Below is a small trained network, with its code and all its weights. Each question gives an input and a class and asks what happens when units are switched off, that is, made to give their printed mean instead of their output.

import numpy as np


def w(rows, s, z=0):
    codes = np.array(rows[::2]) - 128.0
    scale = np.full(codes.shape[1], s)
    scale[-1] = z or s
    return codes * scale


def norm(h):
    return h / np.sqrt((h * h).mean(-1, keepdims=True) + 1e-5)


def f(y):
    return np.maximum(y, 0)


def log_softmax(a):
    a = a - a.max(-1, keepdims=True)
    return a - np.log(np.exp(a).sum(-1, keepdims=True))


def net(x, mask):
    res = np.array(x, float).reshape(1, 6) / 4 @ E
    u = 0
    for l in range(2):
        y = f(norm(res) @ A[l][:, :-1].T + A[l][:, -1])
        res = res + np.where(mask[u : u + 10], y, B[l][:, -1]) @ B[l][:, :-1]
        u += 10
    return log_softmax(norm(res)[-1] @ U[:, :-1].T + U[:, -1])


A, B = {}, {}
E = w([
[132,128,122,124,138,138,131,110,130,128,136,115],'x0',
[218,89,177,175,145,165,130,243,196,179,190,101],'x1',
[76,191,61,169,5,184,99,164,130,99,152,58],'x2',
[186,81,48,197,60,140,219,125,69,129,106,160],'x3',
[130,148,120,134,136,124,126,133,137,145,100,118],'x4',
[108,83,123,112,125,135,147,105,122,102,174,131],'x5',
],0.0027)
A[0] = w([
[113,145,165,175,115,60,180,50,169,131,123,100,145],'0.n0',
[157,143,114,154,137,176,82,138,196,109,91,111,205],'0.n1',
[202,88,100,169,101,153,174,124,113,131,114,126,67],'0.n2',
[163,183,105,128,92,113,108,193,191,138,153,104,91],'0.n3',
[202,92,133,217,104,110,198,49,86,148,59,196,50],'0.n4',
[97,252,74,190,108,173,92,110,103,72,161,67,125],'0.n5',
[98,90,159,157,124,174,143,166,147,201,180,101,138],'0.n6',
[163,104,162,142,103,90,175,203,106,138,154,125,202],'0.n7',
[28,21,160,168,168,167,152,106,90,31,187,99,250],'0.n8',
[151,144,147,172,180,95,134,42,122,84,91,179,147],'0.n9',
],0.0028,0.0018)
B[0] = w([
[130,119,167,142,33,82,53,120,88,132,149,171,165],'0.n0',
[117,96,117,62,121,153,147,88,143,157,141,187,200],'0.n1',
[146,86,120,104,71,30,72,212,50,151,18,58,183],'0.n2',
[88,117,154,164,107,170,136,18,173,135,179,122,188],'0.n3',
[75,132,173,105,95,205,194,100,68,185,201,155,221],'0.n4',
[55,63,157,102,153,161,94,203,70,70,171,141,253],'0.n5',
[77,176,152,190,115,137,150,104,251,162,125,107,199],'0.n6',
[174,170,86,105,219,126,69,71,186,111,110,114,205],'0.n7',
[147,227,153,149,126,118,88,170,138,202,43,157,239],'0.n8',
[70,178,215,87,80,79,186,91,139,114,91,117,212],'0.n9',
],0.0029)
A[1] = w([
[93,158,133,58,120,106,63,145,73,106,96,124,202],'1.n0',
[182,84,119,157,166,148,153,180,89,143,140,112,85],'1.n1',
[114,137,78,182,110,133,196,62,34,54,67,159,157],'1.n2',
[126,131,175,83,176,65,106,63,117,116,88,158,137],'1.n3',
[115,96,117,179,104,140,115,167,143,122,209,73,108],'1.n4',
[153,42,115,194,164,120,164,130,57,182,99,169,204],'1.n5',
[220,52,157,116,183,123,136,136,168,201,135,128,117],'1.n6',
[223,102,157,148,81,85,165,55,126,158,133,206,1],'1.n7',
[170,126,3,202,61,175,141,111,95,113,94,88,182],'1.n8',
[186,92,98,189,133,159,122,178,182,130,120,109,58],'1.n9',
],0.0045,0.00089)
B[1] = w([
[129,68,11,84,114,137,137,60,66,79,160,90,244],'1.n0',
[117,162,74,67,60,94,129,179,121,29,46,99,159],'1.n1',
[124,126,211,174,228,206,94,188,217,218,162,198,251],'1.n2',
[249,78,149,195,108,81,119,121,145,115,43,84,253],'1.n3',
[204,166,155,150,144,103,134,83,145,213,55,75,197],'1.n4',
[67,178,95,60,66,177,159,118,125,118,125,30,201],'1.n5',
[57,207,28,113,179,127,97,208,126,10,198,253,228],'1.n6',
[58,148,139,82,99,165,185,138,115,176,125,58,198],'1.n7',
[207,57,136,186,199,50,102,125,114,87,191,208,228],'1.n8',
[126,69,182,101,31,79,224,71,44,148,98,59,187],'1.n9',
],0.0036,0.0043)
U = w([
[206,80,162,79,169,27,93,27,104,99,17,107,220],'0',
[137,190,141,98,234,80,88,195,213,67,161,229,63],'1',
[29,110,29,63,88,167,38,59,58,55,153,76,97],'2',
[117,195,182,163,79,195,69,117,221,216,173,38,129],'3',
[61,117,220,94,134,185,232,86,70,254,81,169,120],'4',
[93,186,29,29,81,139,219,228,82,73,131,116,68],'5',
[128,48,84,219,171,196,68,151,58,145,207,246,255],'6',
[250,58,115,213,52,37,182,152,92,155,152,79,24],'7',
],0.0075,0.00057)

Each question gives the input, the list of numbers given to net, and the class t.
The units are the neurons (one row each of A and B). Each row of codes is followed by its name. A weight is (code - 128) times the scale printed after its matrix; where a second scale follows, it is the last column's (A, B and U).
mask holds one flag per neuron, layer by layer. A switched-off neuron (its flag False) gives its mean, the last column of its row in B, instead of its output. The means were averaged over made-up inputs and are rounded, as every weight is.
A unit's drop is (log p(t) with every unit on - log p(t) with that unit switched off) / (log p(t) with every unit on - log p(t) with every unit switched off).
The circuit of an input: a set's keep is (log p(t) with only the set's units on - log p(t) with every unit switched off) / (log p(t) with every unit on - log p(t) with every unit switched off). Starting from the 12 units with the biggest drops (on a tie, the unit counted first), units are removed one at a time, each time the one whose removal leaves the highest keep (on an exact tie, the one counted first), for as long as the keep stays at least 0.8.
circuit, biggest first: the units of the circuit, biggest drop first
unit that matters most: the unit with the biggest drop
top k neurons: the k neurons with the biggest drops, biggest first
top k neurons in layer l: the k neurons of layer l with the biggest drops, biggest first
input [-4,-1,-6,2,-1,-1], class 4: top 3 neurons : [0.n4 0.n9 1.n7]
input [7,-4,8,2,-4,-2], class 6: unit that matters most : 1.n8
input [5,0,0,3,-1,2], class 4: circuit, biggest first : [1.n6 1.n3]
input [5,-4,4,8,-3,-1], class 6: top 2 neurons in layer 1 : [1.n2 1.n8]
input [-4,0,5,-1,2,-2], class 2: top 2 neurons : [0.n5 1.n2]
input [-8,-1,0,-7,5,-5], class 0: circuit, biggest first : [1.n3 1.n2]
input [2,-2,3,7,8,-5], class 6: top 2 neurons : [1.n8 1.n2]
input [6,-4,7,1,5,-1], class 6: circuit, biggest first : [1.n8 1.n2]
input [8,-5,-1,-4,5,6], class 0: top 2 neurons : [1.n3 1.n6]
input [-2,-1,-2,8,3,0], class 4: circuit, biggest first : [1.n2 1.n5]
input [-8,3,8,4,2,-7], class 7: circuit, biggest first : [1.n8 1.n9]
input [2,2,-7,1,7,-2], class 5: circuit, biggest first : [1.n6 1.n5 1.n2]
input [-3,-8,7,2,5,-1], class 6: circuit, biggest first : [1.n2 1.n8]
input [5,-8,-3,2,7,-7], class 4: circuit, biggest first : [1.n2]
input [8,-1,-3,-8,-3,0], class 0: top 2 neurons in layer 1 : [1.n3 1.n2]
input [-5,-1,0,5,-1,5], class 4: top 2 neurons : [0.n4 1.n5]
input [-8,-1,3,8,7,-6], class 6: top 4 neurons : [1.n8 1.n2 1.n3 0.n4]
input [6,4,5,2,5,-8], class 7: top 2 neurons : [1.n8 1.n9]
input [-1,-7,6,1,5,5], class 6: top 2 neurons in layer 1 : [1.n2 1.n8]
input [0,1,1,0,-7,4], class 3: top 2 neurons : [0.n8 1.n6]
input [-8,5,-1,5,6,5], class 5: unit that matters most : 1.n6
input [-5,-7,-1,4,6,-5], class 4: top 2 neurons in layer 1 : [1.n2 1.n6]
input [7,0,2,0,1,-8], class 2: top 2 neurons in layer 0 : [0.n5 0.n6]
input [-8,-1,0,-6,-2,-4], class 0: top 3 neurons in layer 1 : [1.n3 1.n6 1.n5]
input [-8,0,4,-1,1,0], class 2: top 3 neurons : [0.n5 1.n2 1.n3]
input [0,0,-4,-6,5,2], class 0: top 2 neurons : [1.n3 1.n2]
